Below are the code and all the weights of a small trained network. Each question names an input and a class and asks about switching units off, where a switched-off unit gives its printed mean instead of its output.

import numpy as np


def w(rows, s, z=0):
    codes = np.array(rows[::2]) - 128.0
    scale = np.full(codes.shape[1], s)
    scale[-1] = z or s
    return codes * scale


def f(y):
    return np.maximum(y, 0)


def log_softmax(a):
    a = a - a.max(-1, keepdims=True)
    return a - np.log(np.exp(a).sum(-1, keepdims=True))


def net(x, mask):
    res = np.array(x, float).reshape(1, 3) / 4 @ E
    y = f(res @ A[0][:, :-1].T + A[0][:, -1])
    res = res + np.where(mask, y, B[0][:, -1]) @ B[0][:, :-1]
    return log_softmax(res[-1] @ U[:, :-1].T + U[:, -1])


A, B = {}, {}
E = w([
[126,129,116,137,128,122,131,127,128,129],'x0',
[151,137,174,157,125,59,6,137,134,132],'x1',
[149,158,173,243,117,207,140,146,116,104],'x2',
],0.012)
A[0] = w([
[129,130,111,70,122,116,179,127,125,125,255],'N0',
[131,126,114,87,129,19,50,132,131,129,170],'N1',
[125,114,120,148,133,127,142,136,125,127,209],'N2',
[135,134,139,176,127,215,214,133,126,124,158],'N3',
[130,142,126,94,124,121,145,125,123,126,244],'N4',
[126,147,142,147,108,116,121,148,125,133,39],'N5',
[136,120,143,148,130,147,163,130,132,130,191],'N6',
[119,133,88,60,130,113,199,126,136,140,248],'N7',
[104,138,141,132,115,119,147,153,159,140,96],'N8',
[139,135,185,251,127,144,51,134,126,126,2],'N9',
[125,139,143,164,128,161,160,125,125,116,115],'N10',
[130,104,115,98,124,114,169,142,133,117,233],'N11',
],0.021,0.004)
B[0] = w([
[131,122,95,120,167,122,164,110,97,98,205],'N0',
[103,136,146,122,102,83,96,87,134,224,251],'N1',
[145,97,164,206,129,135,227,61,113,186,150],'N2',
[83,153,169,109,72,140,146,168,126,194,245],'N3',
[140,109,138,228,136,133,254,14,102,175,168],'N4',
[128,134,93,99,145,125,94,170,123,92,144],'N5',
[135,100,161,175,113,143,223,89,122,175,169],'N6',
[141,122,80,85,181,130,107,137,106,54,232],'N7',
[136,116,128,121,132,136,132,137,144,139,131],'N8',
[181,115,125,193,157,131,133,124,173,49,239],'N9',
[110,135,160,103,104,158,97,144,129,133,180],'N10',
[139,111,93,142,135,139,165,90,100,119,182],'N11',
],0.04,0.022)
U = w([
[135,75,20,117,234,141,183,74,50,55,251],'0',
[67,146,203,120,31,178,173,180,110,181,205],'1',
[143,134,93,116,107,95,92,142,101,105,38],'2',
[84,101,79,130,175,152,56,152,118,120,30],'3',
[99,130,147,87,149,109,103,150,131,107,47],'4',
[118,114,104,68,137,171,66,120,136,114,57],'5',
[101,126,137,126,106,41,42,61,137,255,201],'6',
[209,95,122,225,181,138,111,130,178,5,135],'7',
],0.0063,0.0025)

Each question gives the input, the list of numbers given to net, and the class t.
The units are the neurons (one row each of A and B). Each row of codes is followed by its name. A weight is (code - 128) times the scale printed after its matrix; where a second scale follows, it is the last column's (A, B and U).
mask holds one flag per neuron, in row order. A switched-off neuron (its flag False) gives its mean, the last column of its row in B, instead of its output. The means were averaged over made-up inputs and are rounded, as every weight is.
A unit's drop is (log p(t) with every unit on - log p(t) with that unit switched off) / (log p(t) with every unit on - log p(t) with every unit switched off).
The circuit of an input: a set's keep is (log p(t) with only the set's units on - log p(t) with every unit switched off) / (log p(t) with every unit on - log p(t) with every unit switched off). Starting from all 12 units, units are removed one at a time, each time the one whose removal leaves the highest keep (on an exact tie, the one counted first), for as long as the keep stays at least 0.8.
units of the circuit, in order: the units of the circuit, biggest drop first
k most important neurons: the k neurons with the biggest drops, biggest first
drop when u is switched off: that unit's drop, to one decimal
input [-4,3,7], class 7: units of the circuit, in order => (N9)
input [5,1,-4], class 6: 2 most important neurons => (N1, N9)
input [-1,1,1], class 7: 2 most important neurons => (N1, N3)
input [6,1,-3], class 6: 2 most important neurons => (N1, N9)
input [-6,-7,1], class 1: 2 most important neurons => (N3, N9)
input [6,4,0], class 6: 2 most important neurons => (N1, N7)
input [6,4,1], class 7: 2 most important neurons => (N9, N3)
input [3,4,7], class 7: drop when N9 is switched off => 3.6
input [2,-8,3], class 1: drop when N3 is switched off => 3.3
input [2,7,2], class 7: drop when N9 is switched off => 5.1
input [6,-2,8], class 1: drop when N3 is switched off => 3.9
